[[126 147 140 135 140]
 [114 111 102 120 117]
 [142 140 142 130 113]] result: 120

[[135 112 147 139 154 127]
 [127 129 128 127 129 129]
 [125 119 135 130 137 130]] result: 129

[[123 149 155 129]
 [119 114 125 111]
 [131 113 109 128]] result: 125

[[123 147 150 116 123 110]
 [132 111 127 117 154 114]
 [144 131 123 118 130 132]] result: 154

[[139 119 134 128 127]
 [143 108 124 122 129]
 [151 102 120 137 144]] result: 122

[[133 126 129 127 130 139 137]
 [133 116 122 125 128 135 152]
 [133 133 131 131 128 135 136]] result: 135

[[121 105 134 109 127 127]
 [128 126 133 120 129 120]
 [128 133 128 136 135 136]] result: 129

[[134 144  99 113 115]
 [117 113 127 135 133]
 [121 123 114 127 120]] result: 135

[[138 127 150 137 131 122 129]
 [127 132 150 131 135 129 138]
 [119 118 150 125 137 127 134]] result: 129

[[106 105 135 102 134 119]
 [142 135 120 138 104 149]
 [137 142 109 136 119 143]] result: 104
---
[102  99 126 119] => 119
[141 103 126 117] => 117
[115 112 157 109] => 109
[126 145 100 124] => 124
[108 137 138 103] => 103
[111 133 119 149] => 149
[143 130  99 154] => 154
[105 140 125 142] => 142
---
[[136, 116, 113, 134, 127, 116, 122],
 [152, 146, 146, 136, 147, 139, 126],
 [138, 124, 137, 121, 112, 119, 128]] 113

[[139, 124, 130, 126],
 [120, 113, 120, 151],
 [132, 133, 131, 122]] 130

[[136, 136, 139, 127],
 [123, 118, 118, 129],
 [146, 141, 120, 105]] 139

[[124, 121, 123, 124, 127, 128, 124],
 [125, 132, 117, 123, 150, 131, 134],
 [131, 135, 131, 132, 132, 129, 134]] 123

[[108, 142, 134, 117, 106, 119, 123],
 [106, 148, 141, 122, 106, 125, 133],
 [145, 119, 125, 144, 134, 148, 133]] 134

[[117, 119, 139, 130, 122],
 [149, 143, 115, 122, 145],
 [112, 102, 129, 112, 137]] 139

[[149, 122, 149, 134, 151],
 [121, 131, 111, 131, 122],
 [122, 122, 120, 126, 128]] 149

[[120, 144, 140, 117],
 [132, 151, 154, 113],
 [137, 142, 143, 110]] 140

[[133, 129, 126, 133],
 [122, 104, 134, 124],
 [121, 108, 128, 131]] 126
---
[[110 148 112 139 111]
 [102 154 104 142 103]
 [135 133 134 121 136]] result: 139

[[114 120 141 130 119]
 [125 116 128 129 124]
 [136 105 109 128 127]] result: 130

[[117 128 142 135 106]
 [109 127 140 117 119]
 [106 127 127 125 118]] result: 135

[[114 117 146 136 135]
 [133 125 112 135 133]
 [122 130 153 112 132]] result: 136

[[134 135 126 138 128]
 [157 131 132 120 130]
 [106 120 117 101 128]] result: 138

[[114 117 141 134 105]
 [137 121 114 146 135]
 [107 136 104 124 127]] result: 134

[[118 115 129 111 117]
 [119 117 130 112 120]
 [137 125 125 154 131]] result: 111

[[147 144 126 117 131]
 [144 144 120 123 135]
 [126 122 153 116 123]] result: 117
---
[[118 130 126 139 137 133 130 125 134 132 127 120 119]
 [133 128 129 127 119 127 131 139 122 150 129 127 137]
 [136 125 129 117 124 122 122 126 122 126 129 129 136]
 [129 128 128 128 125 128 130 131 127 130 128 130 129]
 [128 127 129 125 126 128 129 126 131 102 127 142 124]] yields 118

[[124 132 104 137 136 131 130 129 115]
 [116 132 111 140 141 131 132 119 115]
 [117 131 110 141 140 131 133 120 115]
 [124 127 108 133 139 131 131 128 116]
 [117 132 104 139 144 131 129 130 113]
 [117 132 111 140 140 131 133 120 115]
 [124 133 103 137 136 131 129 129 116]
 [124 135 110 139 134 131 129 121 115]
 [116 134 112 138 143 131 129 120 115]
 [123 136 109 141 134 131 129 121 114]
 [121 129 107 140 142 131 130 129 109]] yields 124

[[134 119 126 137 118 127 120]
 [136 127 131 129 123 131 129]
 [144 120 112 134 125 128 122]
 [136 116 124 140 120 124 117]
 [141 120 114 133 127 128 122]
 [143 117 108 135 126 126 119]
 [134 125 130 130 124 130 127]
 [144 119 111 135 127 127 120]
 [140 105 115 152 119 117 106]
 [138 108 118 148 119 120 109]
 [143 114 103 137 128 124 115]] yields 134

[[123 136 117 116 140 126 122]
 [149 108 128 120 131 146 117]
 [121 137 117 116 139 123 124]
 [150 108 127 116 132 145 115]
 [150 109 128 117 133 146 114]] yields 123

[[137 107 127 122 133 113 156 137 143 111 113 139 123]
 [141 105 124 136 121 105 151 116 127 120 118 128 109]
 [132 123 118 125 144 146 117 140 148 154 145 131 140]
 [129 135 115 122 138 149 112 144 143 148 148 128 143]
 [137 112 132 138 119 106 146 107 117 121 118 124 107]
 [145 154 121 108 140 138 131 136 135 121 149 113 136]] yields 137

[[140 109 127 134 133 143 120 115 123 139]
 [119 128 143 141 144 118 136 121 113 125]
 [116 143 138 139 124 111 137 133 123 117]
 [118 130 129 109 153 123 134 126 130 129]
 [130 120 140 153 131 126 130 117 112 128]
 [136 134 121 134 100 131 122 138 135 124]
 [139 109 127 131 138 141 122 114 122 139]
 [124 137 139 151 116 117 132 130 118 119]
 [130 115 127 117 152 135 127 116 126 138]
 [138 113 132 147 125 138 122 116 118 136]
 [143 113 125 140 118 142 118 120 126 136]
 [143 110 125 136 125 144 119 118 124 138]] yields 140

[[128 132 125 129 132 134 133 133 122 133 128]
 [129 121 130 128 123 127 134 125 133 128 129]
 [143 137 129 118 113 130 125 111 126 110 142]
 [114 102 134 145 150 125 128 142 133 152 112]
 [131 109 137 128 119 120 130 117 143 124 130]
 [127 125 130 124 120 128 136 127 127 129 126]
 [128 138 125 124 130 135 131 134 114 132 127]
 [129 129 125 125 117 122 131 122 137 122 128]
 [130 131 125 135 141 131 118 129 129 128 132]
 [120 122 130 128 127 126 135 135 126 137 118]
 [127 135 124 127 127 127 126 129 129 124 130]] yields 128

[[147 134 149 130 141 133]
 [146 136 150 129 140 134]
 [145 140 150 130 145 130]
 [149 134 146 126 141 135]
 [143 136 155 131 141 129]
 [149 135 148 127 140 136]
 [148 133 150 131 141 129]
 [154 132 145 127 140 142]] yields 147

[[128 127 130 129 129 129 129 132 151]
 [128 151 151 151 150 151 149 151 151]
 [128 129 129 126 127 127 128 147 148]
 [126 128 149 148 149 150 149 151 151]
 [126 129 128 128 136 149 149 149 149]
 [128 129 127 127 127 150 150 149 150]] yields 128
---
[[107 150 117 129]
 [133 135 139 116]
 [113 143 129 128]] Out: 150, 107

[134 100 105 108 115] Out: 134, 100

[116 136 100 142] Out: 142, 100

[105 153 125 111 148] Out: 153, 105

[120 135 157 115] Out: 157, 115

[[142  98 121 131 138 125 123]
 [131 129 101 128 131 129 127]
 [120 140 145 124 106 119 124]] Out: 145, 98

[156 126 131 134 140 132] Out: 156, 126
---
[139 109 122 127 155 120 105]
127
[150 134 136 124 120 127 120]
124
[101 151 145 148 104 135 156]
148
[152 106 133 121 126 147 120]
121
[120 110 131 155 139 144 117]
155
[104 105 127 136 154 141 147]
136
---
array([138, 128, 156, 145, 118, 100, 108])	128

array([[120, 123, 118, 132, 132, 120],
       [102, 135, 121, 122, 149, 122]])	135

array([132, 107, 130, 100, 128])	107

array([136, 152, 100, 111])	152

array([[144, 124, 119, 135, 128, 150, 119],
       [113, 133, 135, 119, 128, 106, 138]])	133

array([128, 145, 123, 155, 112])	145

array([[134, 106, 142, 142, 135, 152, 136],
       [145, 126, 100, 133, 143, 140, 105],
       [127, 119, 139, 116, 118, 119, 138]])	119
---
[[131 115 119 138 120]
 [143 135 137 106 115]
 [128 129 135 138 128]] >> 131, 128

[108 137 115 142 152 152] >> 108, 152

[128 126 125 149] >> 128, 149

[113 133 157 150] >> 113, 150

[136 129 141 154 135 131 106] >> 136, 106

[[147 155 115 103 131 145]
 [151 139 112 153 144 123]
 [104 108 112 111 150 117]] >> 147, 117
---
Input: 150,151,151,150
Output: 151
Input: 100,131,131,116,146,112
Output: 116
Input: 124,122,138,157,136,104
Output: 157
Input: 117,113,141,103,115
Output: 141
Input: 132,157,130,118,112,135,119
Output: 112
Input: 147,149,149,144,128
Output: 149
Input: 103,125,123,145,137
Output: 123
Input: 129,129,136,116,104,118
Output: 116
Input: 128,101,116,105,141
Output: 116
Input: 115,116,136,133,123,106,130
Output: 123
---
[[124 120 122 145]
 [135 129 130 121]
 [154 129 138 100]] => 129

[[113 134 133 134 116 142 116]
 [125 131 131 130 113 145 132]
 [107 135 134 138 105 139 102]] => 105

[[129 134 122 145 141]
 [118 131 129 151 124]
 [127 126 131 150 122]] => 131

[[146 118 108 135 126 126 120]
 [142 100 112 157 115 116 101]
 [145 115  98 139 127 122 114]] => 127

[[100 121 109 121]
 [132 141 109 120]
 [ 99 106 147 110]] => 106

[[133 131 146 123 139 134 141]
 [142 115 135 128 125 127 116]
 [102 142 120 125 124 119 129]] => 124
---
[157 112 146 130] yields 157, 130

[107 147 141 122 105] yields 107, 105

[[130 134 114 130 127 132]
 [131 140 103 131 124 134]
 [124 118 148 125 131 122]] yields 130, 122

[[120 138 110 124 126 143]
 [150 127 113 128 123 120]
 [140 140 124 112 132 142]] yields 120, 142

[[142 142 146 141 115 122 152]
 [132 130 103 111 110 151 105]] yields 142, 105

[130 129 124 111 156] yields 130, 156

[127 149 111 139 157 136] yields 127, 136

[109 149 104 100 146] yields 109, 146
